Below are the code and all the weights of a small trained network. Each question names an input and a target symbol and asks about switching units off, where a switched-off unit gives its printed mean instead of its output.

import numpy as np


def w(rows, s, z=0):
    codes = np.array(rows[::2]) - 128.0
    scale = np.full(codes.shape[1], s)
    scale[-1] = z or s
    return codes * scale


def f(y):
    return np.maximum(y, 0)


def softmax(a):
    e = np.exp(a - a.max(-1, keepdims=True))
    return e / e.sum(-1, keepdims=True)


def log_softmax(a):
    a = a - a.max(-1, keepdims=True)
    return a - np.log(np.exp(a).sum(-1, keepdims=True))


def net(x, mask):
    ids = ['ΓΠΩαεζθλμτψ'.index(c) for c in x.split()]
    T = len(ids)
    res = E[ids] + P[:T]
    u = 0
    for l in range(2):
        r = res
        for j in range(2):
            rows = slice(4 * j, 4 * j + 4)
            q, k, v = (r @ M[l][rows].T for M in (Q, K, V))
            z = softmax(np.where(np.tri(T) > 0, q @ k.T / 4**0.5, -1e9)) @ v
            o = O[l][rows]
            res = res + np.where(mask[u + j], z, o[:, -1]) @ o[:, :-1]
        u += 2
        y = f(res @ A[l][:, :-1].T + A[l][:, -1])
        res = res + np.where(mask[u : u + 16], y, B[l][:, -1]) @ B[l][:, :-1]
        u += 16
    return log_softmax(res[-1] @ U[:, :-1].T + U[:, -1])


Q, K, V, O, A, B = {}, {}, {}, {}, {}, {}
E = w([
[111,64,178,95,194,87],'Γ',
[110,62,186,100,197,75],'Π',
[129,149,127,223,174,235],'Ω',
[124,71,190,104,205,77],'α',
[222,176,108,15,220,89],'ε',
[101,69,174,96,199,81],'ζ',
[1,247,145,153,187,254],'θ',
[74,89,32,215,28,163],'λ',
[7,72,230,237,75,47],'μ',
[86,38,72,25,178,93],'τ',
[212,210,188,72,31,225],'ψ',
],0.0042)
P = w([
[208,75,188,230,254,3],'0',
[125,190,152,180,192,22],'1',
[99,210,152,158,169,55],'2',
[99,208,141,146,157,79],'3',
[87,196,137,127,155,106],'4',
[82,195,135,118,146,124],'5',
[91,173,128,104,130,145],'6',
[92,152,119,95,129,162],'7',
[77,141,121,75,116,176],'8',
[82,124,109,71,104,186],'9',
[76,121,104,44,97,195],'10',
[62,90,95,30,77,205],'11',
[64,96,85,34,82,211],'12',
[78,72,82,45,92,232],'13',
],0.0027)
Q[0] = w([
[235,115,121,20,106,124],'0.h0',
[10,119,196,240,87,182],'0.h0',
[242,115,74,41,125,60],'0.h0',
[230,124,95,38,147,38],'0.h0',
[10,88,114,241,75,199],'0.h1',
[10,106,117,243,92,154],'0.h1',
[65,206,210,206,18,227],'0.h1',
[253,113,98,15,232,22],'0.h1',
],0.0041)
K[0] = w([
[243,243,64,7,202,181],'0.h0',
[3,23,173,227,30,166],'0.h0',
[253,235,53,14,243,124],'0.h0',
[247,188,108,41,239,111],'0.h0',
[4,139,221,250,42,168],'0.h1',
[13,105,222,252,41,152],'0.h1',
[56,230,215,145,41,195],'0.h1',
[239,43,22,26,233,82],'0.h1',
],0.004)
V[0] = w([
[57,154,199,32,136,192],'0.h0',
[167,122,230,243,92,96],'0.h0',
[215,169,22,59,166,153],'0.h0',
[201,184,62,11,169,172],'0.h0',
[185,210,65,31,175,139],'0.h1',
[253,78,16,134,119,116],'0.h1',
[22,158,76,50,162,197],'0.h1',
[33,86,228,215,74,93],'0.h1',
],0.0036)
O[0] = w([
[58,54,188,29,159,170,174],'0.h0',
[179,122,238,244,142,56,122],'0.h0',
[227,143,14,58,141,156,98],'0.h0',
[216,99,50,26,144,186,122],'0.h0',
[208,155,41,41,107,215,174],'0.h1',
[254,87,26,107,145,57,1],'0.h1',
[17,161,69,71,126,190,167],'0.h1',
[21,119,247,216,118,65,137],'0.h1',
],0.0034,0.00066)
A[0] = w([
[255,208,139,61,15,219,133],'0.n0',
[20,168,56,214,15,206,197],'0.n1',
[11,242,227,222,79,250,205],'0.n2',
[99,98,89,89,170,65,4],'0.n3',
[232,206,83,81,7,240,119],'0.n4',
[39,150,183,115,215,42,223],'0.n5',
[181,187,158,108,214,3,117],'0.n6',
[103,96,51,14,110,244,221],'0.n7',
[73,9,172,62,253,19,200],'0.n8',
[166,91,83,68,91,201,80],'0.n9',
[241,211,173,48,18,186,142],'0.n10',
[38,38,93,231,34,111,197],'0.n11',
[17,247,201,209,226,204,231],'0.n12',
[150,82,34,141,121,118,7],'0.n13',
[104,90,104,4,188,233,229],'0.n14',
[91,212,25,47,57,255,192],'0.n15',
],0.0038,0.0035)
B[0] = w([
[215,143,210,182,27,244,160],'0.n0',
[38,219,63,231,24,161,201],'0.n1',
[18,249,140,188,76,248,234],'0.n2',
[8,218,218,17,7,34,128],'0.n3',
[193,107,130,213,19,250,157],'0.n4',
[36,168,160,84,193,40,236],'0.n5',
[128,244,246,91,208,26,153],'0.n6',
[120,64,62,36,87,230,239],'0.n7',
[104,30,150,42,210,5,219],'0.n8',
[93,126,9,129,10,123,136],'0.n9',
[228,177,216,165,39,224,160],'0.n10',
[31,95,95,244,15,122,191],'0.n11',
[16,243,179,155,187,158,253],'0.n12',
[248,63,67,125,98,246,128],'0.n13',
[110,90,63,21,133,219,253],'0.n14',
[137,187,32,89,47,253,217],'0.n15',
],0.0038,0.0041)
Q[1] = w([
[220,60,203,12,211,115],'1.h0',
[248,28,225,14,215,86],'1.h0',
[245,60,209,24,175,73],'1.h0',
[14,241,14,208,39,197],'1.h0',
[223,17,147,86,209,7],'1.h1',
[215,11,118,44,233,5],'1.h1',
[5,232,20,80,58,245],'1.h1',
[65,254,54,152,7,249],'1.h1',
],0.0038)
K[1] = w([
[103,193,155,245,204,27],'1.h0',
[116,210,205,245,210,27],'1.h0',
[124,219,205,212,211,49],'1.h0',
[123,32,38,30,69,212],'1.h0',
[158,222,221,179,221,48],'1.h1',
[158,203,193,174,254,49],'1.h1',
[73,37,16,44,79,195],'1.h1',
[115,58,39,44,22,218],'1.h1',
],0.0038)
V[1] = w([
[165,221,210,197,159,208],'1.h0',
[18,51,8,138,200,53],'1.h0',
[20,53,35,181,242,16],'1.h0',
[57,88,223,27,215,169],'1.h0',
[183,38,3,230,42,66],'1.h1',
[119,184,205,5,253,124],'1.h1',
[6,143,25,208,114,132],'1.h1',
[139,228,236,209,64,204],'1.h1',
],0.0037)
O[1] = w([
[234,189,228,127,205,197,176],'1.h0',
[17,38,8,152,185,179,121],'1.h0',
[73,16,18,180,186,198,103],'1.h0',
[33,57,228,101,120,158,203],'1.h0',
[132,186,26,242,72,88,2],'1.h1',
[73,2,210,20,177,216,152],'1.h1',
[40,203,61,128,234,51,232],'1.h1',
[245,234,227,97,118,117,225],'1.h1',
],0.0039,0.0035)
A[1] = w([
[109,73,169,34,228,18,194],'1.n0',
[57,233,42,203,76,135,115],'1.n1',
[234,112,173,59,126,131,108],'1.n2',
[94,47,42,86,153,226,254],'1.n3',
[172,210,215,190,31,93,168],'1.n4',
[93,134,146,28,227,30,189],'1.n5',
[151,217,210,179,32,127,168],'1.n6',
[31,97,208,172,150,51,215],'1.n7',
[86,148,206,24,207,135,151],'1.n8',
[63,140,199,220,49,62,131],'1.n9',
[10,91,133,170,154,85,110],'1.n10',
[93,212,8,233,182,129,133],'1.n11',
[122,43,149,44,226,6,205],'1.n12',
[119,68,93,38,221,4,193],'1.n13',
[198,121,165,231,229,67,184],'1.n14',
[237,116,159,81,90,167,126],'1.n15',
],0.0039,0.0028)
B[1] = w([
[222,211,39,84,222,13,221],'1.n0',
[103,212,90,240,58,62,210],'1.n1',
[28,46,4,183,166,167,163],'1.n2',
[94,57,95,42,87,226,248],'1.n3',
[232,161,205,117,33,31,203],'1.n4',
[195,222,115,29,230,23,219],'1.n5',
[224,206,204,121,43,58,219],'1.n6',
[73,13,164,138,16,157,214],'1.n7',
[131,186,101,11,177,126,253],'1.n8',
[67,35,199,131,12,93,175],'1.n9',
[18,62,130,150,22,221,193],'1.n10',
[157,157,16,242,116,68,180],'1.n11',
[227,233,63,145,219,4,216],'1.n12',
[182,230,122,60,236,8,205],'1.n13',
[252,103,204,245,161,148,142],'1.n14',
[6,97,10,143,111,236,171],'1.n15',
],0.0038,0.0061)
U = w([
[203,185,70,70,231,4,167],'Γ',
[157,112,151,144,125,121,1],'Π',
[180,86,198,231,198,183,206],'Ω',
[154,117,151,157,127,145,28],'α',
[155,59,130,76,104,201,246],'ε',
[150,124,157,171,150,173,59],'ζ',
[60,223,143,42,204,216,146],'θ',
[163,214,11,228,125,88,89],'λ',
[35,116,224,138,56,84,98],'μ',
[58,29,56,125,45,230,149],'τ',
[232,176,217,99,41,102,74],'ψ',
],0.0041,0.0036)

Each question gives the input, a string of symbols that net reads in full, and the target symbol t.
The units are the heads (4 rows each of Q, K, V and O) and the neurons (one row each of A and B). Each row of codes is followed by its name. A weight is (code - 128) times the scale printed after its matrix; where a second scale follows, it is the last column's (O, A, B and U).
mask holds one flag per unit, layer by layer, with each layer's heads first. A switched-off unit (its flag False) gives its mean, the last column of its rows in O or B, instead of its output. The means were averaged over made-up inputs and are rounded, as every weight is.
A unit's drop is (log p(t) with every unit on - log p(t) with that unit switched off) / (log p(t) with every unit on - log p(t) with every unit switched off).
unit that matters most: the unit with the biggest drop
k most important neurons: the k neurons with the biggest drops, biggest first
k most important neurons of layer l: the k neurons of layer l with the biggest drops, biggest first
which heads matter: for each layer, one digit per head in row order, 1 if its drop is at least 0.15 and else 0, layers parted by /
drop of u: that unit's drop, to one decimal
input μ ψ Γ μ λ, target μ: most important neuron	1.n9
input λ Γ ψ θ ζ θ ε ε Π, target Γ: which heads matter	00 / 00
input λ Ω Ω, target λ: 3 most important neurons	1.n11, 0.n11, 1.n1
input λ Π Γ α τ τ τ λ Ω, target τ: which heads matter	00 / 10
input Π Π λ λ τ θ, target τ: which heads matter	00 / 10
input τ ε τ ε Π ε ε ζ ζ α ψ, target ψ: which heads matter	00 / 11
input λ ψ ε ζ ε α λ α Π τ ε Ω, target τ: which heads matter	00 / 01
input θ Ω θ λ τ, target Γ: which heads matter	00 / 01
input μ ζ θ Γ λ θ, target λ: 2 most important neurons of layer 0	0.n1, 0.n11
input μ ε Ω, target μ: which heads matter	11 / 00
input ε ψ ψ μ τ ψ μ λ ζ ε μ, target μ: which heads matter	00 / 00
input ε μ θ, target μ: which heads matter	11 / 00
input μ Ω λ λ θ, target λ: which heads matter	00 / 11
input λ α Π Γ τ α θ θ Π ε α τ λ θ, target τ: most important neuron of layer 0	0.n14
input Γ Ω ζ, target Γ: 2 most important neurons	1.n0, 1.n12
input θ Ω ε λ θ Ω Ω Γ, target Γ: which heads matter	00 / 01
input ε ζ Π θ ε λ ε θ θ ε λ Ω, target λ: which heads matter	00 / 01
input α ψ ε ε ε ε μ τ Ω λ ζ ψ ε λ, target ψ: 2 most important neurons	0.n4, 0.n0
input Γ Γ θ Π τ ε μ, target τ: 2 most important neurons	0.n2, 1.n10
input θ λ α μ θ α μ ε μ θ, target μ: 4 most important neurons of layer 0	0.n1, 0.n2, 0.n11, 0.n12
input λ θ Ω θ θ τ λ, target τ: which heads matter	10 / 10
input Ω μ ε ζ λ, target λ: 2 most important neurons of layer 0	0.n1, 0.n11
input λ θ ε, target Γ: unit that matters most	0.n2
input θ τ μ, target τ: 2 most important neurons of layer 0	0.n2, 0.n11
input Ω Π τ ζ ε ψ θ Ω, target ψ: drop of 0.n12	0.1
input μ ζ ε Ω θ ε τ Γ ψ ψ Ω μ, target ψ: drop of 1.n4	0.1
input ε ε Γ ε ε Ω Γ ψ θ, target ψ: drop of 1.n6	0.1
